Below are the code and all the weights of a small trained network. Each question names an input and a class and asks about switching units off, where a switched-off unit gives its printed mean instead of its output.

import numpy as np


def w(rows, s, z=0):
    codes = np.array(rows[::2]) - 128.0
    scale = np.full(codes.shape[1], s)
    scale[-1] = z or s
    return codes * scale


def f(y):
    return y / 2 * (1 + np.tanh(0.7978845608 * (y + 0.044715 * y**3)))


def log_softmax(a):
    a = a - a.max(-1, keepdims=True)
    return a - np.log(np.exp(a).sum(-1, keepdims=True))


def net(x, mask):
    res = np.array(x, float).reshape(1, 5) / 4 @ E
    y = f(res @ A[0][:, :-1].T + A[0][:, -1])
    res = res + np.where(mask, y, B[0][:, -1]) @ B[0][:, :-1]
    return log_softmax(res[-1] @ U[:, :-1].T + U[:, -1])


A, B = {}, {}
E = w([
[148,100,66,130,200,49,152,87],'x0',
[201,69,147,130,88,38,75,14],'x1',
[107,2,94,98,138,200,130,172],'x2',
[46,88,98,73,85,197,180,54],'x3',
[136,146,231,57,153,103,167,186],'x4',
],0.0085)
A[0] = w([
[138,177,175,176,141,108,53,206,147],'n0',
[140,22,148,195,215,172,123,213,254],'n1',
[144,59,179,98,99,151,50,149,216],'n2',
[135,85,59,136,183,65,202,162,188],'n3',
[122,82,199,117,134,139,159,184,116],'n4',
[150,153,127,82,115,68,84,148,6],'n5',
[167,184,171,164,78,116,79,146,134],'n6',
[118,180,79,80,60,180,178,144,96],'n7',
[144,168,88,179,143,152,98,69,225],'n8',
[73,159,160,2,111,140,146,125,246],'n9',
[175,126,75,101,134,40,163,168,99],'n10',
[160,52,149,71,162,21,83,58,94],'n11',
],0.0085,0.0023)
B[0] = w([
[214,115,254,70,143,92,160,138,235],'n0',
[127,191,99,116,224,104,51,178,251],'n1',
[116,186,53,49,229,82,76,153,217],'n2',
[167,98,108,142,155,133,64,50,194],'n3',
[103,190,144,119,193,81,149,137,205],'n4',
[144,171,168,186,115,154,121,106,152],'n5',
[180,152,112,99,156,85,195,162,204],'n6',
[96,152,71,127,111,122,165,136,200],'n7',
[53,43,175,166,161,151,129,91,192],'n8',
[109,94,78,83,237,193,129,145,240],'n9',
[156,34,65,172,54,79,85,132,172],'n10',
[170,102,211,149,90,108,192,94,254],'n11',
],0.0074,0.0071)
U = w([
[160,132,184,46,179,146,254,156,237],'0',
[21,202,74,169,51,234,204,199,5],'1',
[134,128,105,155,146,136,16,214,202],'2',
[164,96,145,214,89,99,152,32,95],'3',
],0.0069,0.0021)

Each question gives the input, the list of numbers given to net, and the class t.
The units are the neurons (one row each of A and B). Each row of codes is followed by its name. A weight is (code - 128) times the scale printed after its matrix; where a second scale follows, it is the last column's (A, B and U).
mask holds one flag per neuron, in row order. A switched-off neuron (its flag False) gives its mean, the last column of its row in B, instead of its output. The means were averaged over made-up inputs and are rounded, as every weight is.
A unit's drop is (log p(t) with every unit on - log p(t) with that unit switched off) / (log p(t) with every unit on - log p(t) with every unit switched off).
The circuit of an input: a set's keep is (log p(t) with only the set's units on - log p(t) with every unit switched off) / (log p(t) with every unit on - log p(t) with every unit switched off). Starting from all 12 units, units are removed one at a time, each time the one whose removal leaves the highest keep (on an exact tie, the one counted first), for as long as the keep stays at least 0.8.
units of the circuit, in order: the units of the circuit, biggest drop first
most important unit: the unit with the biggest drop
k most important neurons: the k neurons with the biggest drops, biggest first
drop of u: that unit's drop, to one decimal
input [-5,-6,-2,4,6], class 1: 4 most important neurons => n7; n11; n0; n6
input [0,6,0,-4,2], class 3: units of the circuit, in order => n9; n11
input [2,-5,6,0,5], class 2: most important unit => n1
input [-7,-2,7,2,1], class 2: units of the circuit, in order => n1; n11
input [-1,-3,5,6,0], class 1: units of the circuit, in order => n0; n7
input [3,-5,1,-7,7], class 2: 2 most important neurons => n1; n10
input [2,-2,0,2,-1], class 1: units of the circuit, in order => n0; n11; n2
input [-2,3,-2,-8,-6], class 3: units of the circuit, in order => n9; n1
input [2,-6,5,0,-3], class 2: 2 most important neurons => n1; n3
input [2,-6,6,-1,-2], class 2: drop of n1 => 0.4
input [4,-2,-6,0,-3], class 3: drop of n1 => 0.2
input [-6,0,-8,-4,-2], class 0: drop of n0 => 0.3
input [8,7,6,-1,3], class 3: drop of n11 => 0.3
input [3,-6,8,1,1], class 2: units of the circuit, in order => n1
